[[130 108 133 138 127 127 123 130 129 121 142 129]
 [124 120 123 140 130 132 135 125 122 126 128 126]
 [119 129 140 125 126 118 135 123 125 129 139 147]
 [134 127 135 123 127 125 125 125 130 121 125 133]
 [128 118 131 128 133 128 120 135 124 132 127 131]
 [121 122 134 131 122 128 124 127 130 126 132 129]
 [123 109 129 122 126 141 117 127 151 131 128 117]
 [124 130 124 132 130 130 141 115 122 120 117 127]
 [136 138 120 118 124 136 132 129 122 125 116 135]
 [139 133 123 140 145 134 116 113 127 129 124 141]] 124

[[117 123 123 126 129 116 129 135 119 129 137 133 131 130 118]
 [124 124 135 128 125 119 111 117 124 129 133 127 124 125 130]
 [122 135 125 124 127 139 125 123 139 122 130 128 115 130 121]
 [143 132 141 141 124 134 104 120 132 147 138 139 125 135 137]
 [145 131 128 127 121 135 130 102 127 124 129 122 123 131 139]
 [133 113 130 128 127 106 113 127 108 130 130 129 135 123 136]
 [139 113 117 118 121 102 152 126 109 113 123 120 120 122 132]
 [128 119 130 116 130 108 140 129 109 131 117 111 124 120 131]] 124

[[128 128 130 130 121 129 128 128 130 128 128 130 129 129 128]
 [127 130 133 129 114 130 127 129 134 127 128 133 128 128 127]
 [116 120 127 122 123 127 121 125 135 121 123 133 122 120 121]
 [105 119 135 112 118 127 115 123 146 115 118 138 115 110 115]
 [115 115 117 125 129 125 122 124 126 122 123 130 125 122 123]
 [108 104 106 128 121 123 118 121 123 120 122 135 126 122 121]
 [132 131 130 129 129 129 130 129 127 130 130 127 129 130 130]
 [129 129 130 130 122 129 129 129 129 129 129 130 129 130 129]
 [129 129 129 129 128 128 129 128 128 129 129 128 128 129 129]
 [128 129 130 131 115 130 128 129 131 128 129 132 129 130 128]] 127

[[151 134 133 114 148 135 149]
 [132 107 110 118 121 115 149]
 [115 148 144 139 104 150 118]
 [138 115 123 108 152 118 110]
 [119 115 109 150 128 105 104]
 [114 108 107 121 138 139 106]
 [141 136 140 123 130 127 141]
 [124 134 120 130 147 138 106]
 [142 130 103 143 118 140 116]
 [112 120 103 117 123 153 143]
 [116 143 137 130 107 120 126]] 132

[[125 129 129 133 140 128 124 113 130 127 126 131 138 128 124]
 [126 128 128 130 133 128 126 123 129 128 127 129 131 127 126]
 [137 129 133 119 106 125 135 147 125 126 134 119 116 138 135]
 [128 131 134 132 137 127 124 113 131 124 128 128 139 135 125]
 [126 128 128 130 134 128 126 122 129 128 127 130 132 127 126]
 [125 129 129 133 140 128 124 114 131 127 126 131 138 128 124]
 [134 129 131 122 113 126 133 142 126 127 132 123 119 134 133]
 [133 130 134 125 120 126 130 132 127 125 131 123 126 137 130]
 [122 128 125 135 145 130 123 112 131 129 123 134 138 122 123]] 126

[[134 132 130 133 123 130 131 130 127 132 131 128 131 133 131]
 [107 100  99 135 114 122 118 121 118 121 123 137 130 126 122]
 [134 134 133 135 114 131 131 131 129 132 132 131 132 134 132]
 [127 130 132 127 123 129 127 128 132 127 128 130 127 127 127]
 [113 121 132 118 120 127 119 125 140 119 121 135 120 116 119]
 [136 135 134 134 117 131 132 131 129 133 132 130 132 134 132]] 107

[[133 123 123 135 133 120 129 135 133 122 128 135 122 121 121 141]
 [139 123 127 132 131 126 136 132 136 128 130 131 121 121 119 143]
 [128 131 120 138 123 121 121 138 128 119 119 136 127 124 130 134]
 [121 127 109 151 129 102 110 150 126 102 114 148 122 120 127 141]
 [130 128 125 133 127 125 127 132 129 125 125 132 126 125 127 133]
 [113 115 125 129 148 111 119 128 123 116 138 132 125 130 122 123]
 [148 124 122 140 126 123 137 140 141 124 124 137 117 114 116 157]
 [132 111 131 125 149 121 137 125 134 128 145 128 119 123 112 138]
 [112 130 138 112 132 137 125 112 118 137 137 115 138 142 137 101]] 139
---
array([[114, 122, 136, 130, 138],
       [126, 111, 129, 111, 109],
       [136, 102, 131, 107, 103]])
136

array([[115, 125, 114, 124, 128],
       [144, 131, 156, 140, 116],
       [140, 138, 146, 136, 123]])
114

array([[153, 146, 144, 103, 150],
       [134, 135, 139, 148, 151],
       [151, 111, 118, 154, 107]])
144

array([[122, 134, 131, 125, 138],
       [158, 119, 129, 132, 125],
       [140, 134, 129, 126, 128]])
131

array([[154, 154, 113, 128, 131],
       [133, 132, 144, 117, 110],
       [156, 153, 146, 142, 125]])
113

array([[132, 128, 128, 119, 125],
       [133, 124, 132, 132, 149],
       [134, 128, 112, 101, 138]])
128

array([[122, 137, 121, 144, 122],
       [126, 130, 129, 144, 126],
       [144, 109, 105, 132, 144]])
121

array([[109, 121, 133, 102, 124],
       [104, 111, 117, 117, 143],
       [129, 115, 148, 108, 122]])
133
---
[[118 130 122 130 111 120 125 123 129 124]
 [111 128 132 105 121 110 138 115 131 138]
 [118 134 121 111 119 111 135 123 135 133]
 [104 117 137 105 113 108 135 100 121 138]
 [124 126 137 128 125 126 134 119 128 136]
 [126 127 119 127 124 126 121 132 126 119]] value 129

[[125 130 123 126 129 130 132 121 134]
 [111 117 132 107 127 137 133 117 123]
 [112 125 104 127 132 135 133 146 133]
 [137 116 133 136 124 107 139 133 133]
 [146 142 127 147 132 119 130 140 137]
 [107 113 132 102 125 139 130 113 120]] value 121

[[124 121 128 124 138 126 117 140 130 136 127]
 [124 133 138 126 114 134 138 109 143 122 132]
 [135 134 127 141 125 124 130 134 104 124 119]
 [126 132 130 131 125 126 128 128 125 127 123]
 [126 139 138 137 115 126 132 123 123 124 117]] value 136

[[146 102 121 151 112 138 106 105 107 103 133 126 122 149 146]
 [106 144 116 105 115 101 145 149 140 107 103 137 125 102 107]
 [118 137 111 116 134 118 110 129 128 124 153 123 146 131 135]
 [104 155 115 125 140 152 137 113 106 105 109 151 108 143 143]
 [126 147 154 144 142 102 123 128 128 141 152 153 128 147 100]
 [153 113 133 129 113 150 130 116 122 154 117 138 108 127 121]] value 149

[[124 134 124 149 126 128 132 131 127 134 132 126 130 127 130 128]
 [123 127 123 142 127 129 130 113 132 128 125 132 124 128 125 130]
 [147 122 125 151 128 128 129 141 124 131 130 126 130 126 131 127]
 [121 130 129 124 128 127 126 134 129 133 121 134 126 130 119 131]
 [135 129 130 112 129 122 131 118 133 126 124 130 133 128 130 126]
 [109 135 122 130 129 123 133 123 129 127 130 130 127 129 116 131]
 [142 119 128 117 128 129 131 126 131 131 135 119 132 127 135 123]
 [120 136 127 150 126 132 123 128 126 128 127 126 127 128 139 123]] value 130

[[129 129 135 131 129 130 129 121 133 125 122]
 [130 126 126 124 131 128 125 129 133 131 132]
 [128 118 118 115 136 132 127 133 132 135 135]
 [140 118 136 147 134 128 147 114 130 133 131]
 [117 150 123 125 117 118 119 124 107 114 120]
 [129 121 122 121 135 132 130 125 126 128 128]
 [129 126 124 115 135 128 132 112 123 124 123]
 [121 130 115 118 128 124 126 133 116 130 129]
 [129 131 128 129 132 125 136 108 119 122 123]] value 125
